Here is a tiny trained network, its code and every weight. The questions are about switching its units off for an input and a target symbol, where a switched-off unit gives its printed mean instead of its output.

import numpy as np


def w(rows, s, z=0):
    codes = np.array(rows[::2]) - 128.0
    scale = np.full(codes.shape[1], s)
    scale[-1] = z or s
    return codes * scale


def f(y):
    return np.maximum(y, 0)


def softmax(a):
    e = np.exp(a - a.max(-1, keepdims=True))
    return e / e.sum(-1, keepdims=True)


def log_softmax(a):
    a = a - a.max(-1, keepdims=True)
    return a - np.log(np.exp(a).sum(-1, keepdims=True))


def net(x, mask):
    ids = ['Παβδξφψ'.index(c) for c in x.split()]
    T = len(ids)
    res = E[ids] + P[:T]
    q, k, v = (res @ M[0].T for M in (Q, K, V))
    z = softmax(np.where(np.tri(T) > 0, q @ k.T / 4**0.5, -1e9)) @ v
    res = res + np.where(mask[0], z, O[0][:, -1]) @ O[0][:, :-1]
    y = f(res @ A[0][:, :-1].T + A[0][:, -1])
    res = res + np.where(mask[1:17], y, B[0][:, -1]) @ B[0][:, :-1]
    return log_softmax(res[-1] @ U[:, :-1].T + U[:, -1])


Q, K, V, O, A, B = {}, {}, {}, {}, {}, {}
E = w([
[100,98,161,86],'Π',
[45,183,145,194],'α',
[228,141,122,102],'β',
[11,140,214,90],'δ',
[137,251,129,173],'ξ',
[99,141,170,32],'φ',
[170,136,72,142],'ψ',
],0.013)
P = w([
[96,69,105,152],'0',
[197,136,161,147],'1',
[71,163,69,26],'2',
[101,39,75,154],'3',
[179,124,201,136],'4',
[68,178,86,56],'5',
[108,42,76,156],'6',
[199,138,226,108],'7',
[149,189,71,83],'8',
[108,38,75,157],'9',
[174,141,246,109],'10',
[109,174,88,89],'11',
],0.011)
Q[0] = w([
[141,135,162,123],'h0',
[180,166,131,157],'h0',
[121,91,64,131],'h0',
[142,151,7,139],'h0',
],0.015)
K[0] = w([
[85,182,208,35],'h0',
[131,125,175,58],'h0',
[111,54,2,191],'h0',
[61,110,6,47],'h0',
],0.0082)
V[0] = w([
[105,159,254,123],'h0',
[114,193,82,103],'h0',
[148,113,126,117],'h0',
[118,36,140,118],'h0',
],0.0093)
O[0] = w([
[189,135,188,132,254],'h0',
[59,117,140,77,182],'h0',
[254,106,151,69,85],'h0',
[229,35,139,189,28],'h0',
],0.0075,0.0037)
A[0] = w([
[210,127,128,188,98],'n0',
[137,42,44,150,169],'n1',
[167,174,64,140,199],'n2',
[102,150,99,178,128],'n3',
[138,71,156,100,75],'n4',
[228,222,128,74,138],'n5',
[78,31,171,221,102],'n6',
[96,147,1,187,133],'n7',
[97,135,63,15,176],'n8',
[189,67,140,96,154],'n9',
[102,184,164,134,91],'n10',
[173,110,72,113,254],'n11',
[211,153,184,208,88],'n12',
[162,106,141,235,99],'n13',
[156,115,190,27,140],'n14',
[67,142,160,175,104],'n15',
],0.01,0.0057)
B[0] = w([
[111,109,168,214,148],'n0',
[228,178,89,45,173],'n1',
[22,102,155,108,206],'n2',
[212,129,149,144,202],'n3',
[119,135,2,70,139],'n4',
[119,79,128,142,248],'n5',
[138,65,114,84,189],'n6',
[174,103,153,235,240],'n7',
[84,129,59,154,254],'n8',
[109,136,182,58,164],'n9',
[182,91,127,113,241],'n10',
[113,239,203,102,183],'n11',
[147,63,62,53,200],'n12',
[168,33,65,125,155],'n13',
[113,181,64,239,216],'n14',
[175,131,151,123,242],'n15',
],0.0083,0.006)
U = w([
[24,2,219,89,85],'Π',
[181,179,223,51,251],'α',
[212,172,103,106,28],'β',
[141,6,102,192,38],'δ',
[94,242,227,208,212],'ξ',
[127,58,111,37,79],'φ',
[79,137,112,88,230],'ψ',
],0.008,0.0027)

Each question gives the input, a string of symbols that net reads in full, and the target symbol t.
The units are the heads (4 rows each of Q, K, V and O) and the neurons (one row each of A and B). Each row of codes is followed by its name. A weight is (code - 128) times the scale printed after its matrix; where a second scale follows, it is the last column's (O, A, B and U).
mask holds one flag per unit, heads first, then neurons. A switched-off unit (its flag False) gives its mean, the last column of its rows in O or B, instead of its output. The means were averaged over made-up inputs and are rounded, as every weight is.
A unit's drop is (log p(t) with every unit on - log p(t) with that unit switched off) / (log p(t) with every unit on - log p(t) with every unit switched off).
The circuit of an input: a set's keep is (log p(t) with only the set's units on - log p(t) with every unit switched off) / (log p(t) with every unit on - log p(t) with every unit switched off). Starting from the 12 units with the biggest drops (on a tie, the unit counted first), units are removed one at a time, each time the one whose removal leaves the highest keep (on an exact tie, the one counted first), for as long as the keep stays at least 0.8.
circuit, biggest first: the units of the circuit, biggest drop first
top k neurons: the k neurons with the biggest drops, biggest first
drop when u is switched off: that unit's drop, to one decimal
input Π ξ δ ξ Π, target ξ: top 3 neurons -> (n14; n12; n6)
input ξ ξ α β ξ ξ ξ δ ξ Π β, target δ: top 3 neurons -> (n12; n14; n5)
input ξ δ α α ξ, target δ: circuit, biggest first -> (h0; n12; n5; n0)
input Π δ α ξ ξ δ δ φ, target ξ: circuit, biggest first -> (n14)
input Π β φ α δ α α β, target δ: circuit, biggest first -> (h0; n5)
input φ δ α Π α α Π α β α Π Π, target ξ: circuit, biggest first -> (n12; n14; n6)
input α δ β α α ψ, target ξ: circuit, biggest first -> (n11; n12)
input β β ξ ξ ξ δ α Π δ α ξ δ, target ξ: circuit, biggest first -> (n14; h0)
input ξ δ α ξ β δ ξ δ β Π Π, target δ: circuit, biggest first -> (h0; n14; n12)
input φ δ β ξ β α α ψ β, target ξ: circuit, biggest first -> (n11; n12; n14)
input α α α δ α ξ φ, target ψ: top 2 neurons -> (n7; n8)
input α α φ δ δ ψ β Π ξ α β δ, target ξ: drop when h0 is switched off -> 0.3
input Π ξ ξ ψ α φ β α β ψ β ψ, target ξ: drop when n6 is switched off -> 0.1
input ψ α α φ Π ψ β α α δ α, target α: drop when n12 is switched off -> 0.1
